Questions about the matrix below. Rows and columns are numbered from 0.
1) What is the top-right entry?
2) What is the entry in the bottom-left corner?
3) What is the entry in row 2 and column 0?
4) What is the entry directly above 132?
5) What is the entry in row 0 and column 2?
6) What is the smallest entry?
7) What is the entry at row 1, column 0?
8) What is the entry in row 1 and column 2?
[[118 117 130 129 120 115]
 [147 119 119 133 153 124]
 [125 147 141 114 120 146]
 [121 130 137 121 123 129]
 [127 127 119 137 123 125]
 [143 119 121 132 151 124]
 [128 145 140 115 124 145]
 [144 124 122 131 150 129]]
1) 115
2) 144
3) 125
4) 137
5) 130
6) 114
7) 147
8) 119

m =
[[144 131 147 146 142 145 119 131 120 133 128]
 [138 124 115 114 114 131 130 129 140 125 152]
 [120 131 130 127 126 124 130 132 136 134 134]
 [129 123 117 121 125 124 129 122 120 119 117]
 [135 129 146 144 139 140 114 130 118 132 121]
 [140 125 119 118 117 134 128 130 139 127 151]
 [138 124 137 137 132 140 113 128 117 127 124]]
Rows and columns are numbered from 0.
The bottom entry of the column that holds the smallest entry: 113
The entry just left of the centre entry -> 125
The entry in the top-left corner -> 144
The entry directly below the largest entry -> 134
Find the entry in the top-right corner.
128
The entry just right of the centre entry is 129
Find the entry just left of 126.
127
The entry at row 1, column 1 is 124
The entry in the bottom-left corner: 138
The entry just left of the smallest entry: 140
The entry at row 2, column 0: 120
Find the entry in the bottom-right corner.
124
The entry directly above 122 is 132
The entry in row 0 and column 1 is 131
The entry at row 2, column 1 -> 131
Find the entry just left of 151.
127
The entry in row 1 and column 0 is 138
The entry at row 0, column 2 -> 147
The entry just left of the largest entry: 125
The entry just right of the smallest entry -> 128

Questions about the grid below. Counting starts at 0.
1) Which number is the entry at row 0, column 1?
2) Which number is the entry directly above 143?
3) Which number is the entry in row 1 and column 2?
4) Which number is the entry at row 0, column 2?
140  136  151  109  141
153  117  149  144  143
142  132  150  114  142
1) 136
2) 141
3) 149
4) 151

[[142 120 109 129 140 125 118 126 123 136]
 [135 131 124 132 122 140 126 145 135 127]
 [130 139 122 122 133 126 119 129 121 132]
 [140 131 129 141 134 126 140 119 122 128]
 [134 123 127 127 122 119 135 128 126 117]
 [128 139 128 120 125 122 120 133 119 124]
 [126 124 136 142 132 135 132 148 125 134]
 [127 137 141 128 131 130 123 131 124 134]
 [135 119 127 118 122 121 117 131 120 129]
 [124 125 125 125 130 126 137 139 112 130]
 [129 147 145 130 142 122 135 150 130 131]
 [126 130 129 112 124 134 129 124 116 135]
 [124 131 146 119 118 128 136 128 131 128]
 [139 122 137 137 133 129 125 118 135 124]
 [126 130 120 113 126 127 130 130 133 137]]
Rows and columns are numbered from 0.
The entry directly above the largest entry -> 139
The entry just left of 146 -> 131
The entry directly below the largest entry: 124
Report the entry in row 0 and column 0.
A: 142
The entry just right of 116 is 135
The entry in row 2 and column 2 is 122
Report the bottom-right entry.
A: 137
Report the top entry of the column that holds the smallest entry.
A: 109
The entry at row 2, column 0 is 130
The entry in the bottom-left corner is 126
The entry in row 1 and column 1 is 131
The entry in row 2 and column 1 is 139
The bottom entry of the column that holds the largest entry -> 130
Report the entry at row 0, column 1.
A: 120
Report the entry at row 1, column 2.
A: 124
Report the entry just left of the largest entry.
A: 135
The entry in row 1 and column 0 -> 135

((132, 130, 140, 114, 150, 135, 132), (111, 128, 117, 147, 126, 117, 139))
The entry just right of the smallest entry -> 128
The second entry in reading order?
A: 130

Read these off the row that follows.
1) What is the second entry from the left?
2) What is the 3rd smallest entry?
[112 133 135 134 121 120 134 100 110 133 134 139]
1) 133
2) 112

[156 132 138 150 138 113 143 117 114 124 113 118 125 135 116]
Find the entry just left of the centre entry.
A: 143
The entry just right of 132: 138

Read these off the matrix that follows.
1) The top-right entry?
2) The 4th entry, reading row by row?
3) The first entry in reading order?
4) The entry in the bottom-left corner?
5) The second entry on the diagonal from the top-right corner?
144  138  143  131  149  111  116  136  106  113  106  142  149
135  143  123  138  135  120  115  104  126  122  115  123  131
123  109  104  131  141  139  105  112  137  137  151  127  137
125  133  142  126  145  142  115  147  115  153  115  110  121
109  140  119  131  120  142  135  105  132  132  138  120  116
123  146  124  134  146  117  134  141  133  132  137  145  116
111  123  133  108  128  125  117  110  144  136  117  125  106
113  109  119  105  153  114  104  109  139  114  106  104  105
139  135  134  111  126  115  115  128  140  126  131  148  127
127  136  118  113  139  149  147  126  144  117  133  148  150
105  131  140  142  139  115  136  128  152  118  112  149  127
110  123  107  133  116  148  106  124  138  103  127  114  145
145  147  108  138  121  150  138  128  145  113  123  109  140
147  137  127  152  124  123  125  138  109  134  127  138  133
103  142  115  115  151  151  134  134  125  147  150  141  132
143  117  151  140  112  127  107  116  110  146  133  124  149
1) 149
2) 131
3) 144
4) 143
5) 123
